The rows lie along a hidden order. The number after each row says roughly how far along it the row is, from 0 to 30. A new part has a new order.
In the rows, zero is written as 100.
[128 104 101  89 100 103  94 100  88 123  82 127 149  73  96  97  89 102
  92  91  84  92  95] : 20
[141 110  99  84  91 104  94  81  88 120  88 122 144  58  99  84  94 105
  95  88 101  95  95] : 23
[161 102 103  81  99  96  91 107  89 114  77 140 169  51 104  99  93 105
  97  88 109  81  94] : 10
[116 136 102  94 103 117  97  42  81 113 105  77  93  46 101  56 102  98
 101  77 169  96 130] : 12
[138 116  98  88  96 109  94  82  84 123  92 124 152  59  98  66  96 102
  94  91  79 101  91] : 28
[111 120 103 100 122 105  94  98  92 120  92 113 109  83  94  78  92  97
  95  87  87  95 106] : 14
[125 114  99  89  90 107  96  81  94 110  86 116 127  79  96 118  81 107
  91  91 106  90  92] : 30
[162 107 101  86 104  90  94 108  94  98  85 133 151  37 111  87 101 104
 108  90 120  81  92] : 16
[145 100 105  89 114  81  96 117  96  90  87 122 122  35 115 105 104 100
 108  89 117  74 106] : 5
[101  92 102  93  93 101  97  93  88 128  90 104 136  66 100  57 103 100
  92  89  97 104 115] : 7
[140  95 102  81  97  97  94  97  86 133  79 129 166  42  98  71  93 101
  92  86  89  94 106] : 7
[124 121 107  95 129  84  99  98  95  88  99  96  86  47 113  97 103  95
 114  84 147  77 125] : 5
[140  99  98  88 104  80 105 108  99  87  97 116 108  53 112 123 100 101
 108  99 100  83  93] : 30
[146  98 106  89 118  79  97 119  92  96  89 120 133  24 118  73 112  98
 110  86 123  90 113] : 0
[ 95 109 104  88 105  95 102  93  98 119  92  92  92  83  95 114  84 100
  92  90  93  95 108] : 18
[122 108 103  87 128  73 106 108 100  97  95 108 104  44 109 132  92  94
 106  90  86  83 117] : 19
[101 105 102  94 110  97  99  91  93 120  95 101 105  71  99  84  93  96
  94  88  92  98 117] : 11
[114 113 103  91  98 105  93  82  93 119  85 108 116  90  94 108  85 104
  95  85 116  87 102] : 14
[ 99 115 101  95 113 103  99  89  92 118  98 106 103  75  97  73  93  97
  94  91  91 102 110] : 19
[133 115 102  92 126  82 103 101  98  92 102 114  92  40 110 100  99  95
 111  92 108  87 112] : 22
[126 108 103  79 106  96  98  88  89 134  82 113 135  42 100  87  86 100
  90  81  93  95 116] : 5
[165 115 102  83 115  84  96 112  94  91  84 138 136  33 113 113  99 102
 109  91 106  74  94] : 14
[109 130  99  98 115 111  98  74  86 113 104 102  96  77  94  72  95  97
  98  90  98 105 104] : 29
[162 109  99  88 114  86  98 106  90  94  93 135 140  25 113  88 104 100
 108  94 100  87  92] : 25
[123  96 104  91  84 104  92  90  92 112  85 110 140  71 105  90 104 106
  99  88 144  88  99] : 7
[142  91 103  90 104  87  95 126 102  93  82 132 138  73 123 134  98 106
 105  96 112  74  88] : 13
[103 105 102  92 101 110  96  84  89 120  91 101 117  86  97  76  96 101
  94  89 112  97 110] : 14
[132  90 104  88  87  93  97 105  90 105  85 115 156  48 110  69 114 103
 103  93 138  89 102] : 5
[145  99 102  90 106  87  97 113  96  91  88 124 127  50 112 109 104 104
 109  95 119  75  94] : 17
[160  95  99  84 103  86  99 117  89 102  89 136 159  23 114  68 113 100
 106  95  88  96  96] : 19
[113 110 105  90 108 102  94  90  85 127  83 107 124  66  98  75  92 100
  93  81 114  88 119] : 0
[124  90 104  95  90 100  91 111  97 103  84 116 145  77 108 101 106 106
 105  93 131  78  94] : 9
[123  95 100  82  90  98 101  81  87 127  90 113 136  55  99  80  96 101
  88  93  92 103 109] : 19
[129 112 101  90  94 109  92  75  91 112  91 109 126  80  99 100  93 106
  98  88 129  88  97] : 21
[165 119 101  88 101 102  91  98  92  97  85 135 149  54 105 105  94 107
 105  90 112  78  83] : 25
[134 101 100  96 108  87 101 111  96  86 101 114 110  62 111  98 108 100
 110 100 109  90  97] : 27
[110 102 106  92  89 105  91  87  94 112  83 103 125  86 103  99  94 106
  96  85 146  85 110] : 1
[160 107 101  86  98  98  92  95  90 104  82 135 157  40 108  85 102 105
 104  91 110  82  90] : 17
[106 106 105  90 115 100  96  99  89 130  88 110 119  64  99  68  97  96
  93  84  94  97 119] : 0
[ 94 105 106  93  94 106  94  77  90 118  92  85 114  82  99  84  98 102
  95  92 153  92 124] : 1
[128 108 100  94  88 108  91  86  91 105  85 115 148  77 102  82 103 106
 100  95 126  93  91] : 20
[ 89 108 104  97 100 107  96  80  95 114  89  89  96 100  96  99  93 101
  96  87 133  94 116] : 9
[120 102 102  92  93 109  91  87  93 114  86 115 129  88  97 114  93 106
  97  89 116  89  97] : 17
[152  96 101  88  96  97  94 110  89 100  88 131 158  36 110  66 112 102
 106  94 105  88  92] : 14
[131 130 102  87 123 100  95  83  89 117  90 113 102  65  97  99  82  99
  96  83  88  90 108] : 18
[ 89 112 103  96 112 106  95  90  94 118  89  98 106  91  94  84  94  98
  94  86 102  98 110] : 13
[130 116  99  93 130  79 107 109  98  93 100 125  91  49 109 117  95  95
 108  92  79  87 103] : 30
[123 114 103  84 107 100  97  83  89 127  82 114 123  56  98  92  86 101
  94  81 105  88 114] : 6
[124 123 101  95 103 112  94  75  91 118  93 110 111  80  95  89  89 103
  96  88 108  92  98] : 24
[122 123 100  86 118  96 101  84  89 124  92 115 114  52  96  88  86  97
  93  82  83  94 112] : 20
[113 118 101  92 111 101  97  93  90 121  94 114 114  71  95  77  91  97
  94  89  72 103 107] : 17
